Here is a tiny trained network, its code and every weight. The questions are about switching its units off for an input and a class, where a switched-off unit gives its printed mean instead of its output.

import numpy as np


def w(rows, s, z=0):
    codes = np.array(rows[::2]) - 128.0
    scale = np.full(codes.shape[1], s)
    scale[-1] = z or s
    return codes * scale


def norm(h):
    return h / np.sqrt((h * h).mean(-1, keepdims=True) + 1e-5)


def f(y):
    return y / 2 * (1 + np.tanh(0.7978845608 * (y + 0.044715 * y**3)))


def log_softmax(a):
    a = a - a.max(-1, keepdims=True)
    return a - np.log(np.exp(a).sum(-1, keepdims=True))


def net(x, mask):
    res = np.array(x, float).reshape(1, 5) / 4 @ E
    u = 0
    for l in range(3):
        y = f(norm(res) @ A[l][:, :-1].T + A[l][:, -1])
        res = res + np.where(mask[u : u + 13], y, B[l][:, -1]) @ B[l][:, :-1]
        u += 13
    return log_softmax(norm(res)[-1] @ U[:, :-1].T + U[:, -1])


A, B = {}, {}
E = w([
[105,77,184,159],'x0',
[197,123,132,201],'x1',
[100,131,251,134],'x2',
[103,65,129,121],'x3',
[192,148,156,43],'x4',
],0.011)
A[0] = w([
[87,116,150,205,203],'0.n1',
[167,171,71,169,48],'0.n2',
[173,178,56,180,52],'0.n3',
[117,193,148,145,61],'0.n4',
[164,144,181,86,57],'0.n5',
[47,168,106,80,2],'0.n6',
[107,132,180,193,15],'0.n7',
[163,133,100,160,97],'0.n8',
[103,150,169,203,79],'0.n9',
[87,20,27,163,125],'0.n10',
[30,113,68,249,16],'0.n11',
[19,210,88,123,82],'0.n12',
[37,180,98,104,64],'0.n13',
],0.016,0.0034)
B[0] = w([
[57,98,95,155,210],'0.n1',
[155,177,83,140,189],'0.n2',
[174,188,80,139,211],'0.n3',
[98,104,93,135,145],'0.n4',
[164,107,200,121,179],'0.n5',
[72,170,126,54,165],'0.n6',
[72,168,146,135,171],'0.n7',
[149,128,93,138,161],'0.n8',
[66,127,119,159,181],'0.n9',
[156,36,143,93,255],'0.n10',
[149,2,77,136,243],'0.n11',
[57,148,65,76,190],'0.n12',
[72,164,104,60,173],'0.n13',
],0.031,0.008)
A[1] = w([
[54,169,161,228,4],'1.n1',
[116,60,133,68,80],'1.n2',
[92,147,133,110,94],'1.n3',
[135,112,143,104,160],'1.n4',
[157,16,71,73,62],'1.n5',
[222,111,209,88,74],'1.n6',
[205,137,95,49,176],'1.n7',
[255,243,26,160,92],'1.n8',
[124,92,153,102,97],'1.n9',
[72,160,146,205,107],'1.n10',
[119,132,129,152,92],'1.n11',
[48,203,91,99,94],'1.n12',
[105,141,132,162,112],'1.n13',
],0.016,0.0034)
B[1] = w([
[49,124,144,176,173],'1.n1',
[155,162,114,113,194],'1.n2',
[109,146,129,111,141],'1.n3',
[136,141,139,123,149],'1.n4',
[204,170,105,84,240],'1.n5',
[167,166,224,78,196],'1.n6',
[95,167,151,193,219],'1.n7',
[178,227,79,254,254],'1.n8',
[145,153,138,126,153],'1.n9',
[73,125,156,147,163],'1.n10',
[120,124,133,132,124],'1.n11',
[84,163,129,52,195],'1.n12',
[96,117,138,143,133],'1.n13',
],0.032,0.0096)
A[2] = w([
[161,3,104,129,67],'2.n1',
[95,109,182,141,138],'2.n2',
[134,168,99,209,74],'2.n3',
[153,108,102,109,75],'2.n4',
[155,108,133,152,75],'2.n5',
[72,134,232,172,177],'2.n6',
[135,45,105,191,64],'2.n7',
[115,124,125,125,99],'2.n8',
[145,149,97,154,73],'2.n9',
[119,133,129,130,42],'2.n10',
[172,115,149,146,91],'2.n11',
[35,73,160,124,140],'2.n12',
[157,139,77,129,3],'2.n13',
],0.023,0.0032)
B[2] = w([
[217,4,130,91,222],'2.n1',
[101,117,182,147,180],'2.n2',
[170,209,86,185,225],'2.n3',
[94,124,121,185,159],'2.n4',
[95,134,136,98,136],'2.n5',
[10,68,167,176,254],'2.n6',
[138,116,228,32,179],'2.n7',
[128,121,114,129,128],'2.n8',
[142,141,139,169,169],'2.n9',
[119,118,130,127,120],'2.n10',
[98,164,114,89,156],'2.n11',
[209,109,33,204,229],'2.n12',
[98,128,173,180,174],'2.n13',
],0.031,0.0092)
U = w([
[104,134,249,141,214],'0',
[63,192,99,48,129],'1',
[202,16,111,117,172],'2',
[43,61,140,244,159],'3',
[103,111,86,92,124],'4',
[205,173,166,84,57],'5',
[92,81,37,146,2],'6',
[181,220,104,244,176],'7',
],0.02,0.0055)

Each question gives the input, the list of numbers given to net, and the class t.
The units are the neurons (one row each of A and B). Each row of codes is followed by its name. A weight is (code - 128) times the scale printed after its matrix; where a second scale follows, it is the last column's (A, B and U).
mask holds one flag per neuron, layer by layer. A switched-off neuron (its flag False) gives its mean, the last column of its row in B, instead of its output. The means were averaged over made-up inputs and are rounded, as every weight is.
A unit's drop is (log p(t) with every unit on - log p(t) with that unit switched off) / (log p(t) with every unit on - log p(t) with every unit switched off).
The circuit of an input: a set's keep is (log p(t) with only the set's units on - log p(t) with every unit switched off) / (log p(t) with every unit on - log p(t) with every unit switched off). Starting from the 12 units with the biggest drops (on a tie, the unit counted first), units are removed one at a time, each time the one whose removal leaves the highest keep (on an exact tie, the one counted first), for as long as the keep stays at least 0.8.
units of the circuit, in order: the units of the circuit, biggest drop first
k most important neurons: the k neurons with the biggest drops, biggest first
top k neurons in layer l: the k neurons of layer l with the biggest drops, biggest first
input [-2,0,6,8,1], class 3: 2 most important neurons	[0.n11, 0.n10]
input [-3,-8,5,2,-8], class 6: units of the circuit, in order	[2.n12, 1.n8]
input [-8,-4,-8,5,-6], class 2: units of the circuit, in order	[0.n10]
input [1,3,3,4,-2], class 3: 3 most important neurons	[0.n7, 0.n9, 0.n1]
input [-6,-5,-8,6,2], class 1: 2 most important neurons	[1.n8, 0.n11]
input [4,2,5,1,4], class 3: 2 most important neurons	[0.n10, 0.n11]
input [-4,2,8,-2,2], class 3: 2 most important neurons	[0.n10, 0.n11]
input [-1,-3,-1,1,-4], class 2: top 2 neurons in layer 0	[0.n11, 0.n10]
input [6,6,5,4,-7], class 2: 2 most important neurons	[0.n11, 2.n1]
input [2,3,8,3,6], class 0: top 2 neurons in layer 0	[0.n5, 0.n1]
input [2,7,3,-7,8], class 0: top 2 neurons in layer 0	[0.n5, 0.n3]
input [0,-2,0,-3,-4], class 6: 3 most important neurons	[0.n12, 0.n11, 0.n13]
input [5,-7,1,-7,5], class 1: top 3 neurons in layer 0	[0.n6, 0.n13, 0.n10]
input [3,-3,3,-3,-8], class 2: most important neuron	[0.n11]
input [4,2,-4,6,8], class 0: top 2 neurons in layer 0	[0.n11, 0.n1]
input [5,5,-5,8,4], class 5: top 2 neurons in layer 0	[0.n11, 0.n1]
input [0,8,3,0,4], class 0: top 4 neurons in layer 0	[0.n5, 0.n1, 0.n3, 0.n11]
input [6,-2,-5,-7,8], class 0: top 3 neurons in layer 0	[0.n5, 0.n3, 0.n11]
input [7,2,0,8,3], class 5: top 2 neurons in layer 2	[2.n6, 2.n12]
input [1,7,3,1,7], class 0: top neuron in layer 0	[0.n11]
